Each row of numbers stands for one thing and depends on some of the facts below. Use the named rows to name the rest.

Facts:
flebur γ:a ψ:tratro
lenus β:groplis Ξ:skegrar γ:a
flozu Ξ:zeres γ:g ψ:fimam
zaplu β:sonitru γ:c
groger Ξ:skugo γ:g ψ:dodor
puvo β:rones γ:a ψ:befe
flaplu γ:d ψ:stinel
gonan β:flaklimar γ:c
mukles Ξ:puplis γ:b ψ:fliton
zugra β:plutu Ξ:degrul γ:d
zutrus β:skudruzek γ:d ψ:niri
stinel β:kledre Ξ:roplok γ:e
zeres β:gragrabem Ξ:raduk γ:g ψ:retrum
rodor β:bretres Ξ:zutrus γ:d
nestos β:skuro Ξ:torek γ:a
gristur γ:b ψ:kikler
lukotra γ:c ψ:draplik
befe Ξ:nofes γ:a ψ:plinuk
salal Ξ:zesok γ:a ψ:zatrinar
neflun β:driflimar Ξ:flibin γ:d
netrim β:tritar γ:c ψ:dinem
kudin β:zoril γ:a ψ:zesok
roplok Ξ:tritar γ:d ψ:skugo
tremek Ξ:salal γ:c
drodamul β:nestos γ:f ψ:driflimar
zevem Ξ:dradugre γ:d ψ:plufumor
tritar β:vodrom Ξ:riskife γ:g ψ:groger
klipluk β:bivir Ξ:zovun γ:g
nobren β:tevul γ:b
kledre β:gonan γ:e ψ:zafer
plutrim Ξ:koskal γ:a
nokel γ:d ψ:klipluk
naran β:repipel γ:a ψ:vodrom
vugrul β:kikler γ:a
sito β:klobron γ:b ψ:grezupi
niri β:tivoren Ξ:givem γ:e
torek Ξ:skoveklal γ:a ψ:zutrus
grezupi Ξ:zapi γ:b
plistum β:fimam γ:b ψ:stutebro
fleken β:skoveklal Ξ:drorem γ:c ψ:stebrim
klibri Ξ:ditrene γ:e
plutu Ξ:baplun γ:a ψ:bivir
teskes β:gobre Ξ:zananer γ:d ψ:zapi
dratror Ξ:skoplon γ:a
skepar Ξ:plutrim γ:d ψ:zizol
kada β:pobrotrim γ:g
plufumor Ξ:pofe γ:a ψ:skegrar
skoplon β:zutrus Ξ:tremek γ:c
dodor Ξ:pligri γ:c
drorem Ξ:plutu γ:b ψ:likon
zatrinar γ:f ψ:dreti
vafunur Ξ:stinel γ:d
bubus γ:g ψ:klagril
skifledom Ξ:naran γ:a ψ:bretres
skese Ξ:skebok γ:a
gobre β:skugo γ:b
tragudrom Ξ:plinuk γ:c ψ:pobrotrim
kasus β:flozu Ξ:kogrin γ:b ψ:vugrul
vavom β:drigil Ξ:plufumor γ:g ψ:flaplu
flaso γ:e ψ:klova
togra β:kada γ:e ψ:resta
gragrabem β:koskal γ:c ψ:repipel
pleskek β:ristak γ:d ψ:zananer
skoveklal β:flizos Ξ:ristak γ:f ψ:zevis
skegrar Ξ:klagril γ:d ψ:gragrabem
kikler β:puvo γ:f ψ:drigil
zoril β:nobren Ξ:zafer γ:a ψ:plutrim
skugo β:drodamul γ:b ψ:sonitru
flibin β:skebok Ξ:tragudrom γ:d
nofes Ξ:trudrusim γ:a ψ:skebok
lezun Ξ:bratri γ:e ψ:bopa
dinem β:vopa Ξ:stutebro γ:f ψ:lenus
givem β:togra Ξ:drodamul γ:e
ditrene β:torek Ξ:kigim γ:c ψ:puvo
kogrin β:skoplun Ξ:stebrim γ:e
dreti β:sito Ξ:nobren γ:c ψ:gristur
klobron Ξ:bivir γ:a ψ:kigim
flaklimar β:zeres Ξ:buplek γ:a ψ:ristak
pobrotrim Ξ:groger γ:e ψ:zeflar
stanem β:mokeden Ξ:gobre γ:e
skudruzek γ:e ψ:gobre
flizok β:zananer Ξ:logek γ:d ψ:zevem
baplun β:befe Ξ:neflun γ:b
ristak β:zizol Ξ:zugra γ:a ψ:drodamul
stutebro Ξ:stasil γ:b ψ:salal
soralok β:likon Ξ:stopan γ:a ψ:klobron
trudrusim Ξ:fliton γ:c
ruplo β:lenus γ:d ψ:nobren
flekan Ξ:bretres γ:d
flomos β:zovun Ξ:grokle γ:b ψ:naran
guskin γ:c
stasil γ:f
gatrer β:stanem γ:d ψ:koskal
digi Ξ:kledre γ:a
degrul β:ditrene Ξ:flaplu γ:a
fofla Ξ:fimam γ:d
skebok Ξ:vavom γ:c
klova γ:c ψ:kogrin
zevis γ:a ψ:vavom
stopan Ξ:brustes γ:b ψ:flizok
plinuk β:dradugre γ:c
dradugre β:retrum Ξ:befe γ:a
logek Ξ:dreti γ:e ψ:pleskek
mokeden β:pleskek Ξ:dratror γ:c ψ:skoplon
tivoren β:ruplo γ:a ψ:flaso
buplek Ξ:soralok γ:e ψ:stopan
zafer Ξ:tamafu γ:d
raduk β:stebrim Ξ:flaso γ:b ψ:zoril
zeflar β:stinel γ:d ψ:logek
retrum γ:a ψ:flomos
skuro β:grokle Ξ:fleken γ:a ψ:zeres
bopa β:flomos Ξ:draplik γ:d
rones β:plufumor Ξ:vodrom γ:e ψ:neflun
fimam Ξ:dodor γ:a ψ:ditrene
fliton γ:f ψ:togra
drigil Ξ:vopa γ:g ψ:lezun
sonitru β:niri Ξ:nokel γ:b ψ:bubus
flizos β:klagril γ:a
driflimar Ξ:kudin γ:f
grokle β:vugrul Ξ:zoril γ:g
puplis Ξ:vafunur γ:a
pligri Ξ:flekan γ:a
trura β:plistum Ξ:skese γ:b
repipel β:mukles Ξ:rones γ:a
vodrom β:naran Ξ:kikler γ:f ψ:skoveklal
resta β:degrul γ:d ψ:tevul
zizol β:zafer γ:f ψ:skese
zovun β:zapi Ξ:dinem γ:c ψ:mokeden
bivir β:teskes Ξ:klibri γ:a ψ:dotri
bratri Ξ:drigil γ:e ψ:pofe
kigim Ξ:lezun γ:c ψ:tamafu
groplis β:gatrer Ξ:skepar γ:a ψ:flebur
zapi Ξ:niri γ:c ψ:stasil
stebrim β:trura Ξ:gragrabem γ:d
tevon β:flaso γ:c
likon β:dreti γ:f
zesok Ξ:grezupi γ:b ψ:kledre
draplik Ξ:rodor γ:a ψ:plistum
stomum β:guskin Ξ:tratro γ:a
klagril β:flebur Ξ:sonitru γ:d
bridizom Ξ:stomum γ:a
riskife β:rodor Ξ:flozu γ:e
tevul β:zaplu Ξ:flizok γ:g ψ:roplok
skoplun β:givem Ξ:mukles γ:b ψ:netrim
koskal γ:d ψ:tivoren
bretres Ξ:flaklimar γ:e ψ:skudruzek
dotri γ:e ψ:mukles
zananer β:fleken γ:d ψ:skoplun
tratro β:bopa γ:a ψ:sito
pidror γ:b ψ:lukotra
pofe γ:b ψ:vafunur
brustes β:skegrar Ξ:digi γ:a
vopa β:bridizom Ξ:zevem γ:c
tamafu γ:g ψ:teskes

Named rows:
[-19  -3   5 -15 -16  -4  24  -8  -1   9  -3 -27  -1 -10   8 -11  13 -10
  -1  -6 -17  -1 -17 -13  11   8  11 -13 -11] -> kigim
[ -4  -3 -19 -12 -25   4  10   0  -2   1   3   8  11  -1  -4 -10   3 -20
   6   0 -14  -2   5 -19  30  -2  24   5 -17] -> pofe
[ -3 -10   0   0  19  10   8   2   5  10   5   2   6   1   3 -12   4 -22
  16   4 -20   8 -15 -26 -47  11  15 -13 -21] -> zatrinar
[ -1   8  -9 -22 -10  -5  24  -4   4   3 -11 -22  -3  -6  -2 -13   9  -7
   2  -8 -21  -2 -14 -22  -6   6  11  -6 -17] -> vopa
[-18  11  -4 -15  -8  10  37 -14  -3  12  23 -21 -45 -22   5  -1  13 -12
  11  -7  -7 -16 -24  -5  43   8  20   1  -1] -> bivir
[ -5   1  -6 -15 -30  10   4  -3   3  -2 -14   7  16  -1   1   1   1 -20
   6   0 -13  -3  -1 -21  23  -7  25   6 -26] -> nobren
[  1  -6  -2  -5   1  12  15   1   3   3   7  10   4  -6  -5  -5  -3 -18
  13   0 -18   2 -15 -18   6   2  14  -1 -17] -> stebrim
[  2  -2  -8  -4   4   3  18  -4   9  -1  16  12  -2  -6  -1 -11  -8 -30
  21   2 -17  -3 -21  -4 -18  11  10   0 -14] -> pobrotrim
[  0   3 -28  -1 -16  -7  32  -4   2   5  16  17  -6  -9  -2  -2   0 -22
  16   5 -13  -8 -19  -2 -13  10  21   8 -17] -> skifledom
[  0  -2   5   5 -19   5  22   4  10 -10   1  19  13  -5  -9  -6 -23 -18
  10   1 -16  -3 -17   0  25   3   6   0 -10] -> roplok
[  3   2 -19   1  -8   2  29  -4   0   5  16  18 -10 -11  -3   3   3 -20
  12   2 -13  -1 -15  -8  -1  -1  19  10 -20] -> zevis
[  3   3 -29   0  -8  -4  32  -4   2   5  16  15  -7  -8  -1   0   4 -21
  16   3 -13  -5 -15  -8  -3   3  20   8 -18] -> flizos
[  3   2 -24   2 -14   1  35  -4   3   8  16  17 -10 -10  -1  -4   3 -19
  13   4 -12  -3 -16  -8  -5   2  19   9 -21] -> stomum
[ -9  -3 -27 -15 -28   1  10   2  -3   1   7  11  14  -3  -3 -11   0 -21
  11   0 -14  -6  -4  -9  21   7  22   4 -16] -> drorem
[ 19  21 -41 -19  -8 -14  43  -9   8   3  -7  -9 -25  -9  -3  -7  12 -13
  14  -7 -21  -5 -11 -18 -22   0  14  11 -22] -> befe
[ 15  20 -36 -18 -10 -14  44  -9   7   5  -6 -10 -26 -10  -4 -10  10 -12
  11  -5 -20  -5 -15 -17 -19   1  14   7 -23] -> dradugre
[ -7  -3 -15  -6   6  16  16   1  -1   4  -3  11  -3  -6  -7  -7  -6 -20
  19   2 -17  -2 -17  -8   9  14  13  -5 -13] -> teskes
[  3   1 -24   2  -7   2  31  -5   0   8  12  19  -8 -10  -3   3   2 -22
  13   3 -14  -1 -16  -8   3  -1  18  12 -20] -> skese
[ -4  -5   7  -3   5  13  13   4   5   5  11   9   2  -7  -5  -5  -4 -14
   9   0 -17   3 -17 -18 -12   4  17  -5 -18] -> vavom

Which thing is each row?
No name comes twice in this set of rows, the named rows included.
[  0   7 -17 -12 -10   0  26  -3   9  -2  35  16 -19 -13  -5   1  -6 -20
  18  -3  -6 -18  -8 -10   2   7  31  15  -4] => plutu
[  0   9 -13  -2 -23  -2  26  -7   7   4   0  18   0  -7   6   8   1 -23
  14   4 -11  -8 -18 -11 -17  -1  25  10 -25] => zoril
[  3 -21 -15 -12  14   4  24 -15   8  14 -17 -29  -1  -4  10 -19  18 -15
   3  -2 -24   0 -21 -35 -24  12  13  -4 -18] => drigil
[ -3   0 -24 -10 -17  17  12   2  -6   4  -4   5   4  -3 -10  -7   5 -15
  14  -1 -15   0   6 -20  57   1  18   2 -17] => gobre
[-13   9 -11 -10  -7  -3   6  10  -7  12  10   7  10  -2  -2  -1  11 -17
  16   0 -18  13   3 -12 -35  10  21 -14 -24] => lukotra
[ -2  -7   0  -3  -7  13  14   4   1   4   5   7   8  -2  -6  -6   1 -11
   4   1 -15   4  -3 -26  18  -2  20   0 -20] => plinuk
[ -9  -4   1 -10 -17   5   8   0   8   0  -9   6  16  -3   2   1  -6 -15
   5  -1 -16  -5 -13 -21 -16   6  26  -4 -21] => zaplu
[  2   6  10  -9   2  10  20  -2  13  -7  24  12 -18  -8  -6  -8 -15 -22
  19  -1 -13  -9 -21 -10   5   1  11   4  -9] => togra
[-16   5  19  -7  -2   0  27 -15   2   8  15 -22 -20 -12  15 -16  12 -24
   8  -3 -16   2 -28  -3   7   3   6 -11 -11] => klibri
[  6  -4   1  -5   5  -1  27  -1   5  -1  30  10   2  -5   0 -19  -6 -27
  24   1 -14  -1 -18  -8 -27   2  13   1 -13] => rones
[ -9  -3 -21  -9 -31   3  10   3  -4   0   8  15  13  -1  -3 -15   3 -19
  11   4 -11  -5   0 -15  27   2  26   3 -18] => raduk

The same things again, as new rows of numbers:
Known rows:
[  8  26   0   7  -3 -16  13 -10 -13  25   2   5  15 -16  15 -13   2  21
   0  25  14 -13  -4   6 -14  -2   4   7  -6  20] -> dodor
[  5  19   7   9  14 -10   5  -3 -15  20   5   2  10   4  14 -11   6  21
  -7  17   8 -18  -4   8 -12  -3   4   9  -4  23] -> gonan
[  6  27  19  -6  16 -20   3  -4  -5  14   2   8   8   1   9   5  -5   8
  -7  16   9 -27   3   0 -18  -9   7  29   1  21] -> retrum
[  8  18   6   9   6 -20  10 -11 -14  24   1   4   9  -8  17 -14   4  13
  -2  22  14 -17  -3   3 -14  -4   5   8  -2  18] -> mokeden
[  7  26   6   8  13  -4   6 -14 -12  20   1   4  10   4  11 -11  -6  12
  -7  15  10 -19  -3   9 -16  -2   4  16  -8  23] -> pleskek
[ 12  34  14  -2  15   6  -3  -9  -1  11  -2  13  10   7   7  -2 -39 -19
 -15  10  13 -18   4  -3 -13  -7   3  10 -15  17] -> rones
[  1  24  14   0  19  36   0 -18 -14  21   3   2   2 -12  16  -6  22  -1
   0   4   1 -17   5 -15  -8   3   8   2 -15  21] -> pidror
[  8  16   9   5  17  -2   0 -12 -14  24   1   4   4  -6   8   1   4  25
  -3  18  10 -16  -4   8 -10  -3   2 -19 -11  16] -> trura
[  2  33  13   2  17  36  -2 -13 -16  23   4   3   6 -10  11  -1  24  15
   0  10  -1 -15   5 -11  -6   3   7   2 -17  23] -> plistum
[ 13  51  11 -13   3   8   3  -3 -10   9   3  16   9 -11 -10  -3 -37   5
 -18  12  11  -8   0  17 -13  -7   5  15 -14  18] -> kogrin
[  6  36   0   9   7  -2   4  -5 -15  17   4   3  15   4   3  -7   4   9
 -11  16   7  -9  -3   3 -12  -2   3  12 -10  29] -> flaplu
[ 11  46  30  -2  17  -5  14 -26  -7  -4 -12  16  -6  19  -9  -4 -24  16
 -23  21   7 -41   9  41 -11  -8   0  -1 -29  20] -> lezun
[  8  29  13   2  27  -9  13 -12 -10  34  -2  -2  12   5  11 -15  21   2
  -8  21  14 -25  -7 -17 -20  -6   5  34  -6  26] -> guskin
[  5  17   0   7  18  -2   8 -10 -17  15  -4   5   9   2  11 -19   7  23
  -6  15  12 -16  -1  17 -13   1   5  -2   2  23] -> tevon
[  9  37  12   0   2  -2 -13   0   4  10   3   9  21   9   0   9 -25  -6
 -15  11   7 -20   4  -3 -15  -8   2  20 -21  27] -> flaso
[  7  18   7   5  20   4  -2  -9 -13  19  -1   1   4  -1   8   1   8  14
  -6  11  10 -23  -3  -2 -13  -1   4 -21  -6  16] -> drorem
[ 12  39  14   6  13  -5  -4  -7  -3  19   3   7  10   5   6   8 -22   8
 -11  23  14 -17   2  -2  -8  -7   4  -8 -27  15] -> driflimar
[ 15  14   7  12  17 -28   1  -4  -8  26   1 -10   6   1  11   6   3 -33
  -8  17  22 -14 -12 -16 -18  -5  -2 -37  -6  21] -> mukles
[  7  32   4   8   3  -7   5  -8 -13  25   1   5  13  -7   9  -9  -2  20
  -5  19  11 -11  -3  10 -12  -5   3   5 -11  21] -> vafunur

Name these rows:
No name comes twice in this set of rows, the named rows included.
[  6  30  -4   7  12 -12  -4  -6  -8  28   6   7  16  11  12  -6 -18  38
  -7  15  13 -13  -8   7 -17  -6   6  20   5  14] => roplok
[ 11  23   9  -5  -1   0   6  -8 -15  31   5   5   1 -23   3   0   8  18
  -1  16  13 -14  -7   8 -15  -2   5 -12  -8  16] => skoplun
[ 11  61  23  11  39 -50   9 -19 -15  -8 -16  -3  -7  26   2   6  -5 -44
 -23  14   8  -6   1   5 -21  -9  -6 -23   5  14] => bivir
[  7  29  17  -3  11  25   1 -15  -5  12  -1  11   8  -8   2   1 -10   6
  -9  12   9 -25   7   3  -7  -3   4  -3 -28  21] => zatrinar
[  9  15  12  -1   6   6   2  -9   0   6  -8  12  11  -1  -6  -2 -13  13
 -14  17  13 -42   8  17  -9  -2   2 -15 -28  27] => kikler
[  7  12   9   4 -15 -12  18 -14 -13  12   0  12   7 -14   3  -9  -2  41
  -7  28  10 -32   1  47 -10  -2   0  -6 -20  25] => bopa
[ 10  33  13   1   0  -3  -5   0   4  16   1  12  16  -2   6   6 -36  -6
  -9  17  13 -17   4  -6 -12  -8   4   5 -19  19] => bretres
[  4  34   9  -4   8  10 -11  15   2   3  -3  13  23  10  -5   5 -28  -4
 -18   6   6 -18   3  -1 -12 -10  -1  16 -18  28] => kledre
[ 29  29  15   9  30  -4 -15 -16 -17   9  16  -4   1  26  -5   7 -36 -38
 -27   7  10 -19  -2  26  -7  -4  15  17  -6  25] => fliton
[  8  37   3   1  45 -29  -9   0  -9  27   1   6  11   5   2   8  -4  60
  -3  17  12 -20   3  -4 -18  -4  12  22  18   7] => bubus
[  3  13   7   8  16 -32 -10  -1  -6  10  -1   0   9  -3   9  17  13  14
   0  12   7 -26  13 -11 -15  -2   9 -11   4  18] => flozu

